Here is a tiny trained network, its code and every weight. The questions are about switching its units off for an input and a target symbol, where a switched-off unit gives its printed mean instead of its output.

import numpy as np


def w(rows, s, z=0):
    codes = np.array(rows[::2]) - 128.0
    scale = np.full(codes.shape[1], s)
    scale[-1] = z or s
    return codes * scale


def f(y):
    return np.maximum(y, 0)


def softmax(a):
    e = np.exp(a - a.max(-1, keepdims=True))
    return e / e.sum(-1, keepdims=True)


def log_softmax(a):
    a = a - a.max(-1, keepdims=True)
    return a - np.log(np.exp(a).sum(-1, keepdims=True))


def net(x, mask):
    ids = ['αβγδζηθλμξπστφψω'.index(c) for c in x.split()]
    T = len(ids)
    res = E[ids] + P[:T]
    q, k, v = (res @ M[0].T for M in (Q, K, V))
    z = softmax(np.where(np.tri(T) > 0, q @ k.T / 3**0.5, -1e9)) @ v
    res = res + np.where(mask[0], z, O[0][:, -1]) @ O[0][:, :-1]
    y = f(res @ A[0][:, :-1].T + A[0][:, -1])
    res = res + np.where(mask[1:17], y, B[0][:, -1]) @ B[0][:, :-1]
    return log_softmax(res[-1] @ U[:, :-1].T + U[:, -1])


Q, K, V, O, A, B = {}, {}, {}, {}, {}, {}
E = w([
[150,43,90,174],'α',
[140,160,105,89],'β',
[91,92,231,120],'γ',
[156,115,134,132],'δ',
[141,63,88,162],'ζ',
[200,223,126,162],'η',
[153,158,88,25],'θ',
[143,164,101,64],'λ',
[73,178,142,159],'μ',
[156,126,121,88],'ξ',
[156,126,120,88],'π',
[65,193,133,93],'σ',
[153,130,118,86],'τ',
[92,47,103,127],'φ',
[253,99,134,63],'ψ',
[173,171,190,177],'ω',
],0.024)
P = w([
[146,140,5,216],'0',
[144,129,110,131],'1',
[139,130,115,124],'2',
[129,132,119,128],'3',
[130,131,126,122],'4',
[128,136,132,114],'5',
[126,135,136,111],'6',
[129,131,142,112],'7',
[125,130,147,107],'8',
[126,131,145,102],'9',
[124,131,154,104],'10',
[124,127,158,102],'11',
[123,130,151,102],'12',
[126,129,141,104],'13',
],0.013)
Q[0] = w([
[140,138,122,211],'h1',
[226,111,122,4],'h1',
[87,113,176,178],'h1',
],0.019)
K[0] = w([
[149,190,164,115],'h1',
[147,171,6,180],'h1',
[92,89,161,121],'h1',
],0.018)
V[0] = w([
[49,224,49,18],'h1',
[161,114,180,254],'h1',
[203,97,49,71],'h1',
],0.0069)
O[0] = w([
[18,213,19,233,250],'h1',
[2,21,174,91,166],'h1',
[177,98,216,27,151],'h1',
],0.0075,0.0019)
A[0] = w([
[69,160,164,143,127],'n1',
[120,84,194,226,131],'n2',
[126,190,98,97,254],'n3',
[130,1,86,82,43],'n4',
[65,109,170,107,153],'n5',
[39,137,165,165,46],'n6',
[74,169,150,134,104],'n7',
[64,71,128,105,222],'n8',
[249,196,177,135,5],'n9',
[51,142,226,202,67],'n10',
[183,134,167,158,88],'n11',
[189,117,164,88,224],'n12',
[96,133,90,30,121],'n13',
[186,124,68,51,135],'n14',
[63,148,182,75,181],'n15',
[169,220,57,180,87],'n16',
],0.0095,0.0044)
B[0] = w([
[114,68,114,135,177],'n1',
[110,148,176,129,180],'n2',
[134,84,158,186,248],'n3',
[138,162,125,86,197],'n4',
[131,159,81,127,186],'n5',
[154,119,131,101,174],'n6',
[135,89,96,128,173],'n7',
[93,162,106,125,206],'n8',
[144,104,3,116,178],'n9',
[164,133,137,106,192],'n10',
[108,146,138,131,143],'n11',
[124,137,142,165,219],'n12',
[148,151,129,159,213],'n13',
[106,95,170,131,220],'n14',
[117,108,101,136,215],'n15',
[129,154,144,95,254],'n16',
],0.014,0.0091)
U = w([
[172,138,136,39,110],'α',
[185,188,236,222,156],'β',
[176,126,119,102,126],'γ',
[80,141,222,121,157],'δ',
[159,119,123,77,79],'ζ',
[102,160,108,91,44],'η',
[214,208,59,104,92],'θ',
[157,181,136,134,107],'λ',
[20,38,71,195,254],'μ',
[166,19,116,158,102],'ξ',
[169,20,125,166,185],'π',
[80,214,143,193,128],'σ',
[162,39,114,154,92],'τ',
[156,44,124,130,179],'φ',
[207,14,66,84,104],'ψ',
[95,106,7,2,68],'ω',
],0.0089,0.0029)

Each question gives the input, a string of symbols that net reads in full, and the target symbol t.
The units are the heads (3 rows each of Q, K, V and O) and the neurons (one row each of A and B). Each row of codes is followed by its name. A weight is (code - 128) times the scale printed after its matrix; where a second scale follows, it is the last column's (O, A, B and U).
mask holds one flag per unit, heads first, then neurons. A switched-off unit (its flag False) gives its mean, the last column of its rows in O or B, instead of its output. The means were averaged over made-up inputs and are rounded, as every weight is.
A unit's drop is (log p(t) with every unit on - log p(t) with that unit switched off) / (log p(t) with every unit on - log p(t) with every unit switched off).
The circuit of an input: a set's keep is (log p(t) with only the set's units on - log p(t) with every unit switched off) / (log p(t) with every unit on - log p(t) with every unit switched off). Starting from the 12 units with the biggest drops (on a tie, the unit counted first), units are removed one at a time, each time the one whose removal leaves the highest keep (on an exact tie, the one counted first), for as long as the keep stays at least 0.8.
circuit, biggest first: the units of the circuit, biggest drop first
top k neurons: the k neurons with the biggest drops, biggest first
drop of u: that unit's drop, to one decimal
input θ η μ ω θ ψ μ θ μ ζ μ φ, target ω: circuit, biggest first	(n3 n4)
input ω μ ζ μ μ ω θ π ω φ δ θ θ π, target ω: circuit, biggest first	(h1 n3 n8)
input γ ω α, target ω: circuit, biggest first	(n4 h1 n8)
input θ θ τ, target θ: top 2 neurons	(n9 n16)
input α θ σ ζ λ γ φ α φ α θ δ γ τ, target α: circuit, biggest first	(h1 n4)
input σ θ ζ τ ξ σ α μ ω δ μ μ ζ θ, target σ: circuit, biggest first	(h1 n3)
input ξ η ω ζ, target ω: circuit, biggest first	(n4 h1 n3)
input ψ β μ ω ψ β μ δ, target ψ: circuit, biggest first	(h1 n9)
input μ φ ξ ξ θ, target μ: circuit, biggest first	(h1 n3)
input σ θ β μ β α σ λ, target σ: top 2 neurons	(n16 n3)
input β τ γ π φ, target ω: top neuron	(n4)
input σ β β ω θ ξ, target σ: top 2 neurons	(n16 n9)
input μ σ α, target σ: circuit, biggest first	(h1 n16)
input σ τ δ π η β β ω λ, target σ: top neuron	(n16)
input μ θ θ θ α μ τ γ τ α σ, target μ: top 4 neurons	(n15 n16 n4 n1)
input θ σ γ μ θ α π τ ω β β ω γ ξ, target θ: top 3 neurons	(n9 n16 n1)
input α β μ α θ ω θ β γ μ μ μ σ λ, target α: top 2 neurons	(n4 n3)
input θ μ μ π ψ π, target θ: drop of n2	0.0
input μ α β τ λ, target μ: drop of n4	0.1
input η μ μ ζ α μ, target μ: drop of h1	0.4
